[[ 58 -50  35  13 -52  80 -36 -59   2  -3]
 [-70  26 -57 -91 -92 -72  74 -42 -38  70]
 [ 67 -25  48  96 103  70 -74  42  47 -76]
 [-38  53  -6   2  67 -68  27  86  -9   1]
 [ 63 -18  57  86  95  60 -70  54  32 -68]
 [ 12  48  96 -41 -37 -40  23 105 -96  68]]
->
[[-70  26 -57 -91 -92 -72  74 -42 -38  70]
 [-38  53  -6   2  67 -68  27  86  -9   1]
 [ 58 -50  35  13 -52  80 -36 -59   2  -3]
 [ 67 -25  48  96 103  70 -74  42  47 -76]
 [ 63 -18  57  86  95  60 -70  54  32 -68]
 [ 12  48  96 -41 -37 -40  23 105 -96  68]]

[[  2  80  -4  -1  -3]
 [ 32 -31 -16  41 -22]]
->
[[ 32 -31 -16  41 -22]
 [  2  80  -4  -1  -3]]

[[  0  -1 -83]
 [-95  98   1]
 [-83  88   6]
 [  9  -9  90]
 [ -6   6  -2]
 [ -9  10  -4]
 [ -3   3 -88]
 [  0   0 -14]]
->
[[ -3   3 -88]
 [  0  -1 -83]
 [  0   0 -14]
 [ -9  10  -4]
 [ -6   6  -2]
 [-95  98   1]
 [-83  88   6]
 [  9  -9  90]]

[[ 64 -44  47 -52 -51  27 -56  54]
 [-22 -62  -4 -92  84  90 101  74]
 [-32 -57  -9 -76  94  84  93  75]]
->
[[-32 -57  -9 -76  94  84  93  75]
 [-22 -62  -4 -92  84  90 101  74]
 [ 64 -44  47 -52 -51  27 -56  54]]

[[ -48  -32  -64   42   63  -30]
 [ -45  -93  -72   77   63  -40]
 [ -35 -105  -67   83   63  -41]]
->
[[ -45  -93  -72   77   63  -40]
 [ -35 -105  -67   83   63  -41]
 [ -48  -32  -64   42   63  -30]]

[[ 34  72  -9 -35 -51]
 [ 25   1  -2  41  21]
 [  9 -49  14 -19  73]
 [-16 -14  38  81  37]
 [  8 -56  15  -1  80]
 [ 77  47 -51  31 -28]
 [-43  -5  64  72  29]
 [ 53 -49 -28   6  72]
 [ 59  57 -33  14 -37]
 [  1   8  22 -18  14]
 [ 17 -22   6  -9  45]]
->
[[ 77  47 -51  31 -28]
 [ 59  57 -33  14 -37]
 [ 53 -49 -28   6  72]
 [ 34  72  -9 -35 -51]
 [ 25   1  -2  41  21]
 [ 17 -22   6  -9  45]
 [  9 -49  14 -19  73]
 [  8 -56  15  -1  80]
 [  1   8  22 -18  14]
 [-16 -14  38  81  37]
 [-43  -5  64  72  29]]

[[-83  -6  -2  84  -6  -3 -80  -2]
 [  5   9  -1  -4  66 -67 -13 -68]
 [  2   5  15  -4 -65  68  17  67]
 [ 82   0  -3 -82  -3  11  81  12]
 [ 11  -4   4 -13 -58  61  26  61]
 [ -6 -89 -88  12  -4  -3   6   9]
 [-20 -48 -43  23 -28  24  -7  30]
 [ 13  12  19 -15 -55  59  25  57]
 [-54  29  32  53  -7   4 -55   0]]
->
[[ -6 -89 -88  12  -4  -3   6   9]
 [-20 -48 -43  23 -28  24  -7  30]
 [ 82   0  -3 -82  -3  11  81  12]
 [-83  -6  -2  84  -6  -3 -80  -2]
 [  5   9  -1  -4  66 -67 -13 -68]
 [ 11  -4   4 -13 -58  61  26  61]
 [  2   5  15  -4 -65  68  17  67]
 [ 13  12  19 -15 -55  59  25  57]
 [-54  29  32  53  -7   4 -55   0]]

[[-29  10  72  74]
 [ -7  -1   3  -1]
 [  4  18 -24  17]
 [ 16  12 -33  11]
 [ 12   7  10   6]
 [ 12 -44  14  41]
 [-12 -74  29  11]
 [ -1  -4   0 -11]
 [ 44  23 -83  28]
 [ 23  12 -41  10]]
->
[[ 44  23 -83  28]
 [ 23  12 -41  10]
 [ 16  12 -33  11]
 [  4  18 -24  17]
 [ -1  -4   0 -11]
 [ -7  -1   3  -1]
 [ 12   7  10   6]
 [ 12 -44  14  41]
 [-12 -74  29  11]
 [-29  10  72  74]]

[[-49  75 -11 -11 -66  12  -5 -14]
 [ 15 -12  -7 -24 -39  -5  44  14]
 [-20 -14  23 -10  -4  -6  -1 -66]
 [ 51 -24  56  26 -62  34 -23 -35]
 [ 21 -10 -13  37  12  18  18 -19]
 [-13  16  30  21  39  22  -8  42]
 [ 85 -88  44  75  40   1 -20  -6]
 [ 13 -58  61  -5 -16 -18  31 -47]
 [  3   3  36  26  -2  -3 -22 -17]
 [-14  12   4  69 -42 -13  35  -3]
 [-11 -15 -27 -56  38   2  36 -31]
 [ 21  61  -3  -2  16  41 -32 -67]]
->
[[-11 -15 -27 -56  38   2  36 -31]
 [ 21 -10 -13  37  12  18  18 -19]
 [-49  75 -11 -11 -66  12  -5 -14]
 [ 15 -12  -7 -24 -39  -5  44  14]
 [ 21  61  -3  -2  16  41 -32 -67]
 [-14  12   4  69 -42 -13  35  -3]
 [-20 -14  23 -10  -4  -6  -1 -66]
 [-13  16  30  21  39  22  -8  42]
 [  3   3  36  26  -2  -3 -22 -17]
 [ 85 -88  44  75  40   1 -20  -6]
 [ 51 -24  56  26 -62  34 -23 -35]
 [ 13 -58  61  -5 -16 -18  31 -47]]
